Here is a tiny trained network, its code and every weight. The questions are about switching its units off for an input and a class, where a switched-off unit gives its printed mean instead of its output.

import numpy as np


def w(rows, s, z=0):
    codes = np.array(rows[::2]) - 128.0
    scale = np.full(codes.shape[1], s)
    scale[-1] = z or s
    return codes * scale


def norm(h):
    return h / np.sqrt((h * h).mean(-1, keepdims=True) + 1e-5)


def f(y):
    return np.maximum(y, 0)


def log_softmax(a):
    a = a - a.max(-1, keepdims=True)
    return a - np.log(np.exp(a).sum(-1, keepdims=True))


def net(x, mask):
    res = np.array(x, float).reshape(1, 5) / 4 @ E
    u = 0
    for l in range(4):
        y = f(norm(res) @ A[l][:, :-1].T + A[l][:, -1])
        res = res + np.where(mask[u : u + 4], y, B[l][:, -1]) @ B[l][:, :-1]
        u += 4
    return log_softmax(norm(res)[-1] @ U[:, :-1].T + U[:, -1])


A, B = {}, {}
E = w([
[168,124,53,77,150],'x0',
[134,146,149,77,51],'x1',
[106,80,136,178,112],'x2',
[73,124,2,79,126],'x3',
[169,166,62,137,105],'x4',
],0.0048)
A[0] = w([
[128,122,154,254,119,3],'L0N1',
[78,79,86,174,150,133],'L0N2',
[175,94,190,108,174,34],'L0N3',
[64,92,62,164,184,65],'L0N4',
],0.0063,0.003)
B[0] = w([
[75,75,253,222,19,207],'L0N1',
[202,167,151,120,120,247],'L0N2',
[48,39,137,139,206,188],'L0N3',
[181,152,188,109,196,253],'L0N4',
],0.0052,0.0024)
A[1] = w([
[130,58,89,145,253,2],'L1N1',
[159,181,220,75,99,140],'L1N2',
[246,125,140,158,225,156],'L1N3',
[211,150,198,135,85,137],'L1N4',
],0.0047,0.0012)
B[1] = w([
[176,253,130,107,150,207],'L1N1',
[113,77,115,233,152,219],'L1N2',
[116,213,88,102,101,252],'L1N3',
[83,153,64,224,120,220],'L1N4',
],0.0069,0.0031)
A[2] = w([
[184,133,207,109,135,141],'L2N1',
[52,157,121,111,2,43],'L2N2',
[175,162,145,118,178,6],'L2N3',
[153,145,93,41,118,123],'L2N4',
],0.0063,0.0013)
B[2] = w([
[3,34,71,110,129,181],'L2N1',
[125,88,164,93,240,242],'L2N2',
[161,144,121,117,137,194],'L2N3',
[187,98,96,171,12,254],'L2N4',
],0.0061,0.0027)
A[3] = w([
[155,140,135,67,2,2],'L3N1',
[135,84,97,92,107,32],'L3N2',
[82,118,127,104,164,40],'L3N3',
[206,209,147,149,144,172],'L3N4',
],0.0067,0.00097)
B[3] = w([
[41,18,3,95,215,191],'L3N1',
[87,32,92,132,107,166],'L3N2',
[222,121,137,3,222,159],'L3N3',
[8,191,164,139,109,253],'L3N4',
],0.0045,0.0035)
U = w([
[175,102,153,161,85,14],'0',
[173,112,164,111,120,2],'1',
[83,115,194,109,214,135],'2',
[74,79,232,247,80,180],'3',
[144,236,87,142,156,206],'4',
[109,54,163,152,108,79],'5',
[128,65,15,77,99,151],'6',
],0.012,0.0052)

Each question gives the input, the list of numbers given to net, and the class t.
The units are the neurons (one row each of A and B). Each row of codes is followed by its name. A weight is (code - 128) times the scale printed after its matrix; where a second scale follows, it is the last column's (A, B and U).
mask holds one flag per neuron, layer by layer. A switched-off neuron (its flag False) gives its mean, the last column of its row in B, instead of its output. The means were averaged over made-up inputs and are rounded, as every weight is.
A unit's drop is (log p(t) with every unit on - log p(t) with that unit switched off) / (log p(t) with every unit on - log p(t) with every unit switched off).
The circuit of an input: a set's keep is (log p(t) with only the set's units on - log p(t) with every unit switched off) / (log p(t) with every unit on - log p(t) with every unit switched off). Starting from the 12 units with the biggest drops (on a tie, the unit counted first), units are removed one at a time, each time the one whose removal leaves the highest keep (on an exact tie, the one counted first), for as long as the keep stays at least 0.8.
units of the circuit, in order: the units of the circuit, biggest drop first
unit that matters most: the unit with the biggest drop
top k neurons: the k neurons with the biggest drops, biggest first
k most important neurons of layer l: the k neurons of layer l with the biggest drops, biggest first
drop of u: that unit's drop, to one decimal
input [2,7,-8,-8,5], class 3: unit that matters most -> L1N2
input [3,-2,5,5,-1], class 4: units of the circuit, in order -> (L0N4, L1N1)
input [6,2,5,-3,-5], class 2: top 2 neurons -> (L0N3, L2N4)
input [1,7,-4,-1,-3], class 3: top 2 neurons -> (L1N2, L1N3)
input [-7,8,-2,6,1], class 2: top 2 neurons -> (L2N2, L1N3)
input [-8,-4,2,6,-7], class 2: 2 most important neurons of layer 2 -> (L2N4, L2N1)
input [4,-3,3,-2,-2], class 4: top 2 neurons -> (L1N3, L1N1)
input [3,-2,4,-3,-8], class 2: top 4 neurons -> (L0N3, L2N4, L3N3, L1N2)
input [-2,7,6,5,-5], class 2: top 2 neurons -> (L2N2, L2N4)
input [-1,-2,4,0,8], class 3: top 2 neurons -> (L0N1, L1N1)
input [-4,7,1,7,-8], class 2: 2 most important neurons of layer 2 -> (L2N2, L2N4)
input [-6,6,-4,4,6], class 6: top 2 neurons -> (L0N1, L0N4)
input [-1,-6,2,4,-6], class 4: 2 most important neurons of layer 1 -> (L1N3, L1N1)
input [2,-3,7,4,5], class 4: unit that matters most -> L0N4
input [4,-4,8,6,-7], class 4: drop of L1N1 -> 0.1
input [-6,-8,-8,5,-6], class 4: drop of L1N1 -> 0.2
input [-6,2,-8,6,4], class 6: drop of L2N4 -> 0.2
input [0,7,-4,-5,4], class 3: 3 most important neurons of layer 1 -> (L1N2, L1N1, L1N3)
